Below are the code and all the weights of a small trained network. Each question names an input and a target symbol and asks about switching units off, where a switched-off unit gives its printed mean instead of its output.

import numpy as np


def w(rows, s, z=0):
    codes = np.array(rows[::2]) - 128.0
    scale = np.full(codes.shape[1], s)
    scale[-1] = z or s
    return codes * scale


def norm(h):
    return h / np.sqrt((h * h).mean(-1, keepdims=True) + 1e-5)


def f(y):
    return y / 2 * (1 + np.tanh(0.7978845608 * (y + 0.044715 * y**3)))


def softmax(a):
    e = np.exp(a - a.max(-1, keepdims=True))
    return e / e.sum(-1, keepdims=True)


def log_softmax(a):
    a = a - a.max(-1, keepdims=True)
    return a - np.log(np.exp(a).sum(-1, keepdims=True))


def net(x, mask):
    ids = ['γδεζθλξστφψω'.index(c) for c in x.split()]
    T = len(ids)
    res = E[ids] + P[:T]
    u = 0
    for l in range(2):
        r = norm(res)
        for j in range(2):
            rows = slice(3 * j, 3 * j + 3)
            q, k, v = (r @ M[l][rows].T for M in (Q, K, V))
            z = softmax(np.where(np.tri(T) > 0, q @ k.T / 3**0.5, -1e9)) @ v
            o = O[l][rows]
            res = res + np.where(mask[u + j], z, o[:, -1]) @ o[:, :-1]
        u += 2
        y = f(norm(res) @ A[l][:, :-1].T + A[l][:, -1])
        res = res + np.where(mask[u : u + 4], y, B[l][:, -1]) @ B[l][:, :-1]
        u += 4
    return log_softmax(norm(res)[-1] @ U[:, :-1].T + U[:, -1])


Q, K, V, O, A, B = {}, {}, {}, {}, {}, {}
E = w([
[118,58,79,127,84,177,195,182,132],'γ',
[150,157,50,104,160,197,147,175,131],'δ',
[141,172,50,120,150,93,118,42,99],'ε',
[152,152,98,39,215,173,179,133,174],'ζ',
[60,151,171,33,129,109,144,196,146],'θ',
[170,172,139,173,94,133,130,125,114],'λ',
[172,151,67,128,197,83,109,72,101],'ξ',
[162,202,89,153,81,230,114,179,176],'σ',
[5,198,153,156,71,97,167,112,166],'τ',
[146,109,173,95,194,74,206,123,147],'φ',
[128,60,171,96,106,149,28,137,138],'ψ',
[119,79,110,105,142,92,95,100,245],'ω',
],0.011)
P = w([
[226,103,157,79,110,136,89,201,127],'0',
[163,108,79,133,83,146,110,128,146],'1',
[125,82,42,7,44,146,128,157,112],'2',
[148,95,160,146,117,145,109,158,137],'3',
[159,133,105,146,115,149,105,98,131],'4',
[85,106,55,52,92,161,126,97,77],'5',
[108,96,167,166,152,139,113,136,134],'6',
[130,152,128,153,147,146,107,80,125],'7',
[59,120,80,58,123,160,131,80,78],'8',
],0.011)
Q[0] = w([
[82,85,166,173,72,126,141,155,144],'0.h1',
[145,159,30,130,134,157,95,148,141],'0.h1',
[133,138,157,192,81,145,85,134,97],'0.h1',
[56,130,61,18,101,133,118,2,58],'0.h2',
[124,200,182,169,161,188,180,159,107],'0.h2',
[69,141,158,7,108,105,75,167,124],'0.h2',
],0.0089)
K[0] = w([
[62,5,157,122,26,148,112,234,140],'0.h1',
[164,176,39,168,126,213,108,92,166],'0.h1',
[127,168,164,172,58,152,97,170,61],'0.h1',
[44,106,216,150,239,147,81,3,124],'0.h2',
[153,254,154,164,147,144,171,216,42],'0.h2',
[47,100,211,10,131,170,91,122,220],'0.h2',
],0.0077)
V[0] = w([
[102,125,82,144,176,155,73,117,116],'0.h1',
[83,121,151,135,74,128,134,194,97],'0.h1',
[120,235,60,128,141,129,199,129,149],'0.h1',
[83,31,187,186,173,118,44,76,84],'0.h2',
[191,42,149,139,114,123,153,96,208],'0.h2',
[131,87,164,92,91,221,3,71,182],'0.h2',
],0.0052)
O[0] = w([
[171,109,74,69,101,164,77,177,117,153],'0.h1',
[254,216,163,84,152,151,125,87,120,61],'0.h1',
[74,139,73,121,91,101,153,200,227,154],'0.h1',
[117,97,146,121,53,41,166,160,213,51],'0.h2',
[137,228,134,87,236,109,214,184,191,192],'0.h2',
[123,140,136,136,44,111,193,156,253,253],'0.h2',
],0.0069,0.004)
A[0] = w([
[84,117,79,61,75,187,183,117,125,158],'0.n1',
[80,100,145,2,137,160,88,116,120,163],'0.n2',
[77,80,86,42,164,81,174,166,17,2],'0.n3',
[41,164,73,72,143,85,199,121,138,117],'0.n4',
],0.0071,0.0033)
B[0] = w([
[46,199,184,95,210,32,130,78,47,253],'0.n1',
[184,132,106,98,61,173,107,14,123,208],'0.n2',
[211,173,149,255,41,166,154,220,107,167],'0.n3',
[218,110,122,127,82,232,157,84,109,224],'0.n4',
],0.0076,0.0068)
Q[1] = w([
[254,119,189,60,67,93,121,103,129],'1.h1',
[101,163,159,32,11,188,185,42,63],'1.h1',
[100,83,94,77,207,58,101,42,184],'1.h1',
[179,37,92,6,166,225,166,222,27],'1.h2',
[162,211,107,74,17,201,245,54,172],'1.h2',
[236,180,168,210,8,200,73,140,83],'1.h2',
],0.0061)
K[1] = w([
[180,123,168,99,81,140,129,122,170],'1.h1',
[52,129,188,115,70,210,108,81,154],'1.h1',
[153,85,72,42,170,96,95,102,167],'1.h1',
[108,76,131,101,197,254,145,214,137],'1.h2',
[145,88,122,173,181,149,126,61,208],'1.h2',
[190,131,175,214,80,197,96,130,118],'1.h2',
],0.0089)
V[1] = w([
[180,83,60,2,35,171,165,96,77],'1.h1',
[185,78,92,77,124,122,75,182,138],'1.h1',
[113,185,73,110,111,128,188,124,135],'1.h1',
[172,214,128,143,93,132,214,130,88],'1.h2',
[193,108,153,36,147,56,164,130,56],'1.h2',
[149,146,103,57,110,174,80,212,133],'1.h2',
],0.006)
O[1] = w([
[179,124,85,149,155,94,191,169,153,254],'1.h1',
[108,141,153,166,132,113,134,145,85,125],'1.h1',
[226,106,155,177,225,145,90,132,79,180],'1.h1',
[96,155,169,160,115,96,145,165,125,186],'1.h2',
[85,118,158,187,67,126,156,49,149,140],'1.h2',
[2,92,126,70,88,109,112,121,135,174],'1.h2',
],0.008,0.0068)
A[1] = w([
[134,39,242,165,99,90,86,215,180,3],'1.n1',
[166,57,99,122,104,156,219,167,84,18],'1.n2',
[108,65,183,200,102,153,103,255,120,17],'1.n3',
[158,112,84,204,153,138,191,231,158,83],'1.n4',
],0.0076,0.0047)
B[1] = w([
[111,159,102,164,211,143,78,85,69,158],'1.n1',
[106,131,70,168,158,167,102,99,167,189],'1.n2',
[247,76,75,105,151,136,136,104,143,140],'1.n3',
[88,79,178,113,105,137,99,114,122,254],'1.n4',
],0.014,0.0031)
U = w([
[113,122,178,114,165,48,188,144,47,170],'γ',
[66,134,91,22,151,124,82,176,61,144],'δ',
[206,94,27,147,120,80,102,119,105,136],'ε',
[190,108,84,8,204,160,180,92,210,1],'ζ',
[109,107,159,17,102,154,35,3,78,44],'θ',
[204,95,145,77,95,142,81,232,132,201],'λ',
[63,78,112,147,52,102,86,147,107,223],'ξ',
[52,213,140,134,41,191,79,147,152,179],'σ',
[247,205,129,211,77,184,141,141,137,97],'τ',
[120,73,145,154,101,234,160,96,161,68],'φ',
[106,157,129,109,180,86,41,87,216,116],'ψ',
[131,108,167,50,44,56,175,181,203,249],'ω',
],0.0067,0.0034)

Each question gives the input, a string of symbols that net reads in full, and the target symbol t.
The units are the heads (3 rows each of Q, K, V and O) and the neurons (one row each of A and B). Each row of codes is followed by its name. A weight is (code - 128) times the scale printed after its matrix; where a second scale follows, it is the last column's (O, A, B and U).
mask holds one flag per unit, layer by layer, with each layer's heads first. A switched-off unit (its flag False) gives its mean, the last column of its rows in O or B, instead of its output. The means were averaged over made-up inputs and are rounded, as every weight is.
A unit's drop is (log p(t) with every unit on - log p(t) with that unit switched off) / (log p(t) with every unit on - log p(t) with every unit switched off).
The circuit of an input: a set's keep is (log p(t) with only the set's units on - log p(t) with every unit switched off) / (log p(t) with every unit on - log p(t) with every unit switched off). Starting from all 12 units, units are removed one at a time, each time the one whose removal leaves the highest keep (on an exact tie, the one counted first), for as long as the keep stays at least 0.8.
units of the circuit, in order: the units of the circuit, biggest drop first
unit that matters most: the unit with the biggest drop
top k neurons: the k neurons with the biggest drops, biggest first
k most important neurons of layer l: the k neurons of layer l with the biggest drops, biggest first
input φ ψ ζ γ ψ ξ ε, target ξ: units of the circuit, in order => 0.h2, 0.h1
input ζ θ ξ τ δ λ ε λ, target λ: top 2 neurons => 0.n1, 0.n2
input ε ω γ ζ τ ζ, target θ: units of the circuit, in order => 0.n1, 0.n2
input δ δ σ, target δ: units of the circuit, in order => 0.n1, 1.h2, 1.h1
input θ τ ξ ζ ξ ξ ε τ θ, target θ: unit that matters most => 0.n2
input θ σ ξ φ δ δ, target τ: top 2 neurons => 0.n3, 0.n1
input θ ε ω ε τ δ, target θ: units of the circuit, in order => 0.n2, 0.h2
input γ λ φ θ ε ω ξ ξ, target ξ: units of the circuit, in order => 0.h1, 0.n1, 1.n4, 0.n2
input θ ξ ε φ φ ζ, target τ: units of the circuit, in order => 0.n3, 1.h2
input θ λ λ ψ, target θ: units of the circuit, in order => 0.h1, 0.n3
input ξ ε θ ω σ, target σ: units of the circuit, in order => 0.n4, 1.n4
input λ ε σ, target δ: units of the circuit, in order => 0.n1, 0.n4
input σ λ τ ε φ, target φ: top 2 neurons => 1.n4, 0.n1
input ε γ γ γ θ ε φ ψ φ, target ω: units of the circuit, in order => 0.h2
input ζ σ ψ ξ ζ θ ω ψ, target ψ: units of the circuit, in order => 0.h2, 1.n1
input ε ω ξ, target ζ: units of the circuit, in order => 0.h2, 0.n4
input δ ξ ζ φ σ γ, target τ: 3 most important neurons of layer 0 => 0.n3, 0.n1, 0.n4
input ζ θ φ, target τ: units of the circuit, in order => 0.n3, 0.h2
input σ τ ξ ε, target ξ: units of the circuit, in order => 1.n4, 0.h1, 0.n2
input ζ τ φ ζ ξ, target ξ: top 2 neurons => 0.n1, 1.n4
input ξ φ ξ ω θ ζ τ γ, target γ: top 2 neurons => 0.n1, 0.n2
input ζ τ ε λ ψ τ σ, target λ: 2 most important neurons of layer 0 => 0.n1, 0.n2
input ψ ψ γ λ φ, target φ: top 2 neurons => 0.n1, 0.n4
input γ σ ξ ε γ φ ζ δ, target δ: unit that matters most => 0.h1
input ε φ ε, target τ: top 2 neurons => 0.n3, 0.n4
input ψ ε θ δ σ δ ξ θ ε, target ε: top 2 neurons => 0.n3, 0.n1
input ζ φ φ, target τ: unit that matters most => 0.n3
